Facts:
[bafik bretruskos dabri drusus fliguvu grestal triplus] Ψ a
[bapatri bravam doristom giflin nisto zerir] Ψ b
[batra skiban tikle] Ψ m
[bestek griflu pluman pofir rotrel togran] Ψ g
[bomadri fluto granezar lasku peflam rokon sedraki skegruk vunos zaflo] Ψ h
[breretil broke flakedra goklovim niveklel veklu] Ψ j
[bulus flimos getrudek kosokek pluplus pulem tidrak truras] Ψ d
[dabik fefle kudapes kurisis sadrul sestel trobro trustizan] Ψ c
[darir dedreplu driza drobeste flofla groplom guras plotro ralim tegrik tuku] Ψ f
[dedrar klaklezal pidun skedis stumak tonam votrer] Ψ l
[figodros flomel potes] Ψ k
[flupor lirin mestur skeplabil skifel] Ψ i
[govesol sibran stula sugutri trenel trikul trovuk valil vapa zoklas] Ψ e
[bafik biflades darir figodros flimos govesol kudapes lirin madum niveklel pidun pofir potes rotrel skedis trikul vofar zoklas] ω 385
[bapatri batra breretil bretruskos broke bulus dabik dabri drigrakor drobeste duskar flakedra flomel flupor fogrul giflin grasem grestal griflu groplogrin guras kebrodrak klaklezal klakludris kliper kluklon kluto kosokek kurisis mupa nesadum plegrik plodun pluplus ralim rokon sedraki sestel skifel sokos suri tevoflum tonam triski trobro trovuk tuku vaflel valil vigus votrer zogar] ω 507
[bestek bomadri dedreplu dredaplo drosku flasen flofla flonas goklovim gripo kligre kluplan lavis meklan mestur napi peflam pleru plotro pluman retren robete skeske stine stula trenel truras trustizan trusus tubu vapa vikli] ω 800
[bravam doristom drusus fefle fluto pulem sadrul sibran skeplabil sugutri tikle varor] ω 929
[brodram degur flifla fliguvu granezar lasku leson nisto stumak tegrik tidrak togran trador veklu vunos zaflo zerir zubrer] ω 227
[dedrar driza flofedrir fuplin getrudek groplom pizalos rafes skegruk skiban tadol triplus] ω 816
bafik Π [plegrik]
bestek Π [figodros]
bomadri Π [sokos]
bretruskos Π [groplogrin]
broke Π [vaflel]
dabri Π [kliper]
dedreplu Π [flimos]
degur Π [groplogrin]
doristom Π [lavis]
drobeste Π [zogar]
drusus Π [varor]
duskar Π [mupa]
fefle Π [tikle]
flifla Π [dredaplo]
fliguvu Π [lavis]
flofla Π [plodun]
fogrul Π [drosku]
getrudek Π [driza]
goklovim Π [vaflel]
govesol Π [vapa]
grasem Π [groplogrin]
griflu Π [flofedrir]
guras Π [plodun]
klaklezal Π [drigrakor]
kligre Π [driza]
kluklon Π [sugutri]
kluplan Π [veklu]
kurisis Π [vaflel]
leson Π [groplogrin]
lirin Π [vaflel]
madum Π [sugutri]
pidun Π [lavis]
pleru Π [grasem]
plotro Π [plodun]
pluplus Π [trador]
pofir Π [getrudek]
pulem Π [klakludris]
ralim Π [stine]
rokon Π [brodram]
sibran Π [rafes]
skifel Π [biflades]
stumak Π [trador]
sugutri Π [lavis]
tadol Π [lavis]
tegrik Π [biflades]
togran Π [vigus]
tonam Π [veklu]
trenel Π [mupa]
trikul Π [trusus]
trobro Π [plegrik]
valil Π [fogrul]
veklu Π [kliper]
vikli Π [trusus]
votrer Π [groplogrin]
vunos Π [vaflel]
zaflo Π [kebrodrak]
zoklas Π [plodun]
zubrer Π [flonas]
Σ trador <- bafik kurisis tegrik tidrak togran
Σ fuplin <- bapatri drusus fefle flofla pulem
Σ flasen <- batra grestal nesadum vapa
Σ mupa <- bestek duskar meklan trustizan veklu
Σ drigrakor <- biflades bomadri dabik guras rafes
Σ biflades <- bravam degur flomel kluklon triplus
Σ trusus <- breretil doristom fliguvu fuplin kebrodrak plegrik
Σ stine <- bretruskos granezar pluman sibran tikle
Σ plodun <- brodram rotrel vunos zoklas
Σ vofar <- broke stumak
Σ zogar <- bulus drobeste grasem
Σ flofedrir <- dabri rokon triski trobro votrer
Σ napi <- darir potes
Σ drosku <- dedrar getrudek plotro
Σ rafes <- dedreplu fogrul goklovim kosokek skiban
Σ vaflel <- dredaplo kluto leson ralim stine zubrer
Σ lavis <- driza flasen flofedrir pizalos vigus
Σ kliper <- drosku groplogrin robete trador tubu
Σ robete <- figodros flifla govesol pluplus sedraki
Σ dredaplo <- flakedra klaklezal skeplabil sugutri tuku
Σ brodram <- flimos kudapes lasku pofir valil
Σ sokos <- flonas fluto groplom sadrul vikli zogar
Σ groplogrin <- flupor madum nisto sestel skedis
Σ varor <- giflin tevoflum trovuk
Σ vigus <- griflu skegruk tadol tonam
Σ kebrodrak <- gripo kluplan mestur pidun stula
Σ klakludris <- kligre mupa skifel zaflo zerir
Σ suri <- lirin niveklel trikul varor vofar
Σ flonas <- peflam trenel
Σ plegrik <- pleru retren truras
Σ kluto <- skeske

Known rows:
-16 27 -11 5 1 12 29 13 24 -13 -12 24 -3 9 3 -29 -2 3 5 -19 -7 3 -6 3 17
 -23 30 -20 17 17: sadrul
15 -40 -9 -52 35 -5 13 -41 75 8 36 -12 -25 -21 7 50 5 -8 -3 27 29 -6 -51
 55 38 -4 -14 10 29 -18: fliguvu
29 -7 36 27 -16 -18 8 -9 -56 -19 21 -17 25 1 -15 13 -18 -26 -2 27 -6 14
 -14 5 -45 -1 -13 -35 -9 -27: sedraki
12 27 23 -6 -56 -21 -7 -11 -30 -34 -37 -27 -1 0 11 59 53 -42 32 -1 17
 -22 7 -2 32 49 -8 -37 -11 -5: bretruskos
-11 1 18 58 10 9 11 -27 -9 -13 -31 33 27 11 -16 -59 -50 8 -5 31 30 -16 5
 1 -28 13 -29 -48 -33 -50: kurisis
32 -15 -6 8 18 -11 -18 -12 -23 28 31 -11 -12 14 -9 6 26 22 -23 -51 -32 3
 21 -27 -21 2 3 34 4 5: biflades
7 20 -1 10 5 17 27 44 -6 10 13 12 -15 -8 6 -7 3 17 17 -20 5 4 -10 4 1
 -39 28 24 25 44: tikle
-21 -16 -39 6 4 39 -17 22 7 -12 -3 15 -6 -21 26 -13 -4 -7 11 -31 6 -8 13
 -15 10 -8 44 -16 6 39: fuplin
2 -15 -23 -1 19 15 -2 18 2 7 19 7 -9 -4 5 -9 16 9 -5 -45 -30 5 15 -13 -1
 -28 32 30 7 20: stine
11 3 2 -16 -29 -18 -26 0 -30 1 1 1 -1 -5 23 14 -3 -17 40 24 32 2 -12 14
 -10 24 -27 -12 -35 -5: griflu
-5 30 32 24 -39 10 -16 -6 -47 -18 -38 -26 -11 8 -4 58 63 -29 4 -1 5 -47
 22 -31 38 50 -9 -23 4 8: grasem
21 -10 5 -28 6 -28 12 -13 43 -8 -10 -26 13 -23 -20 -4 3 15 7 25 12 -11
 -9 12 2 13 -8 47 7 -7: zaflo
-16 -11 -12 1 19 8 10 23 14 -10 -24 10 3 -2 -7 -25 17 5 -1 -3 5 -12 -15
 21 12 -7 6 15 23 5: vikli
33 15 12 -23 -1 -30 24 -7 52 6 -1 -23 -2 -9 -17 4 -12 32 1 9 1 18 1 -9
 -6 -9 2 47 3 11: veklu
13 25 -6 -14 -1 -27 -12 -2 -22 -6 -30 15 23 11 3 -24 -50 1 41 34 43 3
 -18 2 -26 27 -35 -19 -51 -2: broke
4 23 -1 -4 1 -5 -21 0 -26 4 -12 -1 -5 10 3 -8 -21 -4 16 17 31 -5 -4 -16
 -7 29 -24 -15 -20 7: tonam
37 13 -14 -21 19 -43 7 -10 18 -2 -33 26 15 20 -15 -35 -12 19 14 14 27
 -13 -5 16 -14 2 -50 15 -26 -24: lirin
8 6 7 22 -4 23 -21 4 -29 19 3 20 -8 13 -2 -1 12 -5 -12 15 8 -6 4 -11 -12
 13 -32 -19 -13 5: tevoflum
-14 -24 -17 2 26 11 4 15 12 -10 -1 2 8 -11 -6 -10 6 8 -1 -34 -12 -12 16
 1 12 -19 16 15 19 5: napi

Rows:
No name comes twice in this set of rows, the named rows included.
24 -35 -8 -7 28 4 -9 -15 41 7 7 -22 5 -9 -13 4 21 16 -32 -15 -35 -5 25
 -19 -9 -2 14 45 23 18 : brodram
-31 19 -2 1 -47 30 -6 25 3 9 24 5 -18 -7 29 -18 -3 1 -7 -3 -34 40 -2 -8
 -9 -13 51 -11 8 36 : driza
8 20 -8 -5 13 -14 9 -22 12 19 -7 2 -14 32 -18 -8 13 19 -23 -19 -10 -9 12
 -5 5 10 -28 3 -4 -19 : kudapes
-17 -6 -22 -30 22 18 21 -13 59 -10 36 27 -36 0 36 29 -14 -15 15 -7 23 8
 -56 61 55 -48 13 -43 28 -12 : doristom
-7 38 24 3 -33 -13 -9 -12 -32 -33 -45 -35 -13 10 -1 54 25 -29 33 -9 29
 -34 9 -28 43 58 -16 -26 1 11 : votrer
-27 -32 38 24 4 -10 39 -38 57 -10 -12 -29 25 -23 -33 -38 -6 20 -26 34
 -13 1 4 17 -9 15 17 19 18 -53 : tegrik
11 4 4 -25 20 -27 10 -9 47 -1 -21 -27 13 -10 -28 -14 -2 17 -1 17 19 -3
 -15 1 7 18 -8 52 20 4 : stumak
20 22 20 -27 1 -46 12 -16 5 11 4 -19 -5 19 -9 15 -9 26 14 2 12 5 -6 -2 3
 2 -27 28 -18 -20 : niveklel
-27 10 12 2 -9 -1 17 10 11 -37 -50 -22 -3 -11 -8 16 63 -22 16 -32 6 -38
 3 -5 58 25 22 9 40 15 : pleru
28 29 0 1 -12 -9 -7 -6 -14 -7 -16 13 3 22 14 12 -22 -4 16 15 29 -9 -3 1
 -11 14 -31 -27 -34 -1 : skifel
10 -25 -19 -1 21 -3 -22 -15 -11 11 9 -2 1 9 -17 5 11 11 -9 -33 -16 -16
 26 -15 0 4 -13 20 -4 -17 : vofar
-15 11 -22 -34 12 -39 22 22 34 -13 -42 16 21 -11 9 -45 -44 16 51 13 29 6
 -13 22 -3 -16 -6 18 -12 3 : goklovim
-42 -14 9 3 12 -19 38 -4 12 -38 -7 -3 41 -5 -20 -48 -16 -10 -10 15 -25 9
 -15 17 -7 -4 24 -12 23 -46 : plotro

The same things again, as new rows of numbers:
Known rows:
23 0 12 -9 13 2 2 14 -12 -3 12 6 -14 -15 -7 -16 -10 6 9 -12 13 -10 -5 21
 17 -7 4: stumak
-6 -12 10 13 -28 2 -25 -6 34 0 18 26 20 3 24 -24 12 13 -1 -15 3 15 -5 -3
 -17 12 0: broke
-16 -9 24 2 -4 -9 3 1 2 5 10 9 0 -8 18 -24 -6 4 -3 -24 -11 -3 4 -13 -5
 16 3: sibran
-11 10 -4 7 -14 -5 -8 -9 26 -6 13 17 21 10 19 5 11 4 -12 -8 -17 8 6 6
 -19 22 -1: flomel
-21 -5 -12 2 13 -12 15 16 -22 1 -25 -5 -23 -31 -12 14 0 -5 3 25 3 -4 -12
 -5 37 2 27: pleru
11 -16 -18 -20 15 17 -1 27 -43 6 -30 -32 -28 -23 -45 31 -4 -1 22 52 19 9
 -2 -12 17 -35 10: fuplin
-15 20 0 17 -18 -13 4 -13 19 -30 8 32 11 3 25 -2 16 21 -3 -9 -17 -14 -13
 -4 10 32 19: votrer
-12 7 5 9 -18 -5 -8 -14 25 -7 14 6 17 9 23 -1 11 7 -19 -10 -17 3 4 -1
 -18 26 -4: tevoflum
-19 -22 -3 -8 1 1 2 10 -15 8 -15 -19 -15 -35 -21 -5 -5 -6 3 13 22 6 -4
 -6 15 -15 7: flofla
-6 -16 -27 -15 27 1 19 13 -25 12 -36 -22 -28 -28 -31 19 -9 -25 6 25 30 2
 -10 2 30 -38 6: groplom
-11 0 -19 -19 15 25 23 4 -22 -1 -14 16 -8 -2 -27 9 -19 -8 12 21 26 18 7
 -23 2 -15 3: flasen
-11 -15 -11 -7 7 1 14 9 -15 11 -21 0 -16 -23 -22 3 -9 -18 4 15 19 4 -8
 -5 16 -13 11: vikli
5 0 17 -3 -12 -5 -10 5 -1 -5 6 10 3 -11 -10 -1 -10 19 -5 -18 -1 14 4 20
 -1 14 14: drusus
-7 20 -4 3 -10 21 0 -20 14 -19 17 18 26 27 10 6 3 12 -11 -2 -4 11 20 -20
 -36 19 -7: vigus
-1 -2 22 -8 4 -9 2 1 -1 2 -4 12 4 6 13 -7 -9 0 -7 -24 -8 3 10 -9 -8 13 7: skeplabil
-13 0 7 12 -32 0 -2 -12 26 -17 20 13 21 0 15 -20 13 13 -6 -15 -6 -14 -1
 -10 -11 22 6: trobro
-3 14 4 2 -9 14 -12 -18 15 -8 16 13 24 30 23 10 9 13 -9 0 -15 6 22 -17
 -37 17 -1: drigrakor
34 4 -7 3 10 4 -14 5 7 0 8 -4 -5 5 -2 2 10 2 10 8 7 -20 -13 28 12 -18 -7: skedis
6 -17 -36 -13 31 -2 21 26 -29 15 -44 -8 -25 -17 -33 29 -11 -28 7 31 25
 17 -10 3 33 -34 11: skiban

Rows:
No name comes twice in this set of rows, the named rows included.
12 -12 -36 -20 31 3 18 22 -24 8 -49 -1 -26 -17 -38 30 -12 -25 5 27 33 19
 -15 16 37 -41 18 : triplus
6 -7 -32 -25 35 22 19 17 -41 8 -39 -9 -21 -1 -31 35 -15 -24 17 39 31 13
 3 -12 15 -37 9 : rafes
-3 -6 27 -3 -17 -3 -2 7 -2 -3 18 -5 4 -16 -1 -12 -1 19 1 -19 -5 -17 7 -6
 -10 20 7 : fefle
-6 2 4 5 -26 1 -7 -12 31 -15 19 20 20 2 15 -13 12 13 -5 -13 -5 -4 -8 -1
 -12 14 6 : tonam
25 13 8 -16 30 13 -2 6 -23 1 17 -1 -9 10 -7 2 -13 6 7 3 6 1 17 0 -9 -4
 -10 : brodram
-6 6 0 10 -24 0 -9 -13 29 -15 14 30 22 9 12 -4 6 14 -11 -16 -3 19 -2 11
 -10 15 4 : dabri
17 3 -16 14 -24 -8 -1 -5 13 4 13 -22 -18 8 -25 -20 1 -1 26 -1 -36 -11
 -32 42 24 -16 -18 : madum
-1 -2 -37 -22 35 25 32 11 -36 0 -33 -3 -17 -5 -39 30 -23 -25 13 41 38 16
 6 -18 14 -33 3 : flofedrir
-8 14 -5 19 -9 -21 -9 -14 22 -17 1 37 10 11 40 7 16 18 -6 -6 -22 8 -12 9
 16 21 23 : bretruskos
4 13 16 -12 8 21 3 -3 -11 -3 12 10 6 14 4 8 -14 8 -4 -4 -2 8 28 -12 -26
 19 6 : varor
9 -17 24 -2 9 1 -10 9 -10 4 26 -3 -12 -23 3 -41 -5 8 15 -13 24 -8 -8 7 9
 -13 -15 : vunos
17 -17 1 9 1 1 -24 8 8 5 23 -5 -5 -10 12 -30 13 5 19 4 15 -4 -20 12 12
 -21 -20 : lirin
31 12 19 -5 34 24 -6 1 -21 19 11 1 -7 18 -8 4 -15 -8 2 3 10 -9 24 11 -13
 -4 -10 : trador
-16 2 -3 15 -50 -13 5 -18 27 -7 15 -7 8 11 -7 -18 3 10 5 -25 -51 7 -17
 16 -8 25 -2 : kluklon

Now the same things, written a new way:
Known rows:
22 -18 32 -6 14 -12 34 -6 -19 0 7 19 -24 34 21 51 -2 -19 -25 -32 7 -13
 -14 35 40 26: plodun
-1 -26 -15 25 24 -23 7 44 -12 -33 -17 42 27 -38 13 -5 -11 -5 25 -19 -1 5
 -3 -44 -49 13: rotrel
9 24 -11 -1 -23 -13 14 35 -19 39 -28 36 22 39 10 40 10 36 8 13 -17 -5
 -10 -17 -32 -39: getrudek
-10 42 6 24 -41 -12 -1 24 6 -1 0 9 -11 -7 26 11 -27 38 19 -26 12 26 58
 13 -22 -14: doristom
30 -3 34 -13 -32 -27 33 -9 -24 -9 17 23 -34 27 42 16 -3 -14 -32 -46 6
 -17 -4 32 30 19: plegrik
37 -17 18 -15 -36 -24 36 -6 -26 -8 21 24 -25 31 40 18 -5 -15 -27 -42 -1
 -17 -6 32 38 22: sokos
31 -14 28 -6 -18 -40 37 -2 -24 5 19 27 -27 35 40 23 -6 -21 -26 -32 8 -21
 -7 36 35 27: zogar
59 -29 -3 6 -34 1 3 -17 -3 10 24 26 25 31 -31 38 -32 -13 -14 6 -36 17 2
 28 25 20: sestel
51 -35 -19 -16 -40 22 33 -19 -29 16 16 31 30 32 -20 49 7 -15 -17 -3 -25
 -32 -16 28 34 15: groplogrin
-4 39 -22 19 -32 10 29 13 -4 48 -5 0 49 24 10 37 -38 22 17 15 6 -20 -3 1
 -30 -31: nisto
0 36 3 -21 -33 -10 38 39 -25 26 9 11 -1 28 40 12 -13 -4 -17 -32 30 -30
 -16 -44 4 -34: rafes
14 -10 -17 26 -25 -13 -20 51 -6 -34 14 38 -21 -41 -24 2 -16 3 21 -17 -28
 30 45 -41 -38 -23: dedreplu
31 -8 26 -2 -29 -6 6 -9 -8 -17 13 16 -19 14 15 41 -23 -5 -8 -40 -8 24 2
 32 30 29: dabik
62 -31 10 -36 -36 -8 -19 -19 3 9 7 35 22 36 0 16 5 -7 23 21 -31 20 2 38
 29 29: sedraki
28 21 15 0 -20 -6 -26 -7 12 -21 -5 29 13 7 8 48 1 1 -4 -52 2 -2 4 34 33
 31: flomel
-6 41 -7 -6 -39 27 22 15 2 24 -10 -3 16 -7 31 14 -17 35 33 -13 7 29 18
 -25 -26 -38: zubrer
33 -34 -30 -43 -44 33 -41 -25 -23 -18 -45 38 35 27 -42 82 35 60 46 -3
 -51 19 -8 28 26 -7: pluplus
-7 37 21 -18 -32 11 37 17 3 37 -1 -19 27 19 39 12 -26 2 28 -1 17 28 -14
 -2 -24 -34: lasku
-1 24 16 35 -33 -20 -12 48 13 -32 -16 42 -12 -43 -15 -2 9 19 20 -4 -50
 32 64 -38 -34 -15: pidun

Rows:
No name comes twice in this set of rows, the named rows included.
6 -28 -19 17 26 -24 35 42 -49 2 -35 39 -13 5 42 -5 13 13 -16 -10 -42 -14
 -12 -45 -32 -29 : flimos
17 17 32 -19 -36 -13 37 -6 -24 -3 9 27 -25 8 37 22 14 -17 -33 -45 -17
 -23 -13 38 38 22 : kebrodrak
-3 39 16 -12 -48 22 27 22 3 20 2 -12 18 7 35 9 -18 30 44 3 15 33 20 -6
 -32 -42 : zaflo
6 26 -22 11 -30 15 30 17 -25 49 -28 18 44 38 22 54 -14 45 17 15 -25 -8
 -8 -10 -27 -44 : tidrak
-6 -30 3 10 20 -17 9 42 -44 -17 -34 43 -34 -11 14 14 24 35 -9 -30 -40 18
 -6 -46 -35 -32 : truras
54 -29 8 19 -30 0 -35 -13 12 -8 17 18 25 27 -37 61 -32 0 27 20 -22 42 31
 34 15 25 : kurisis
-12 39 30 12 -5 -24 29 -4 -23 45 23 -35 30 9 38 39 -42 -1 21 8 27 -19
 -13 -18 -39 -31 : veklu
-4 -28 11 23 35 -13 -30 36 11 -30 -20 33 17 -43 -36 21 -1 -1 35 -17 15
 29 -10 -13 -42 7 : bestek

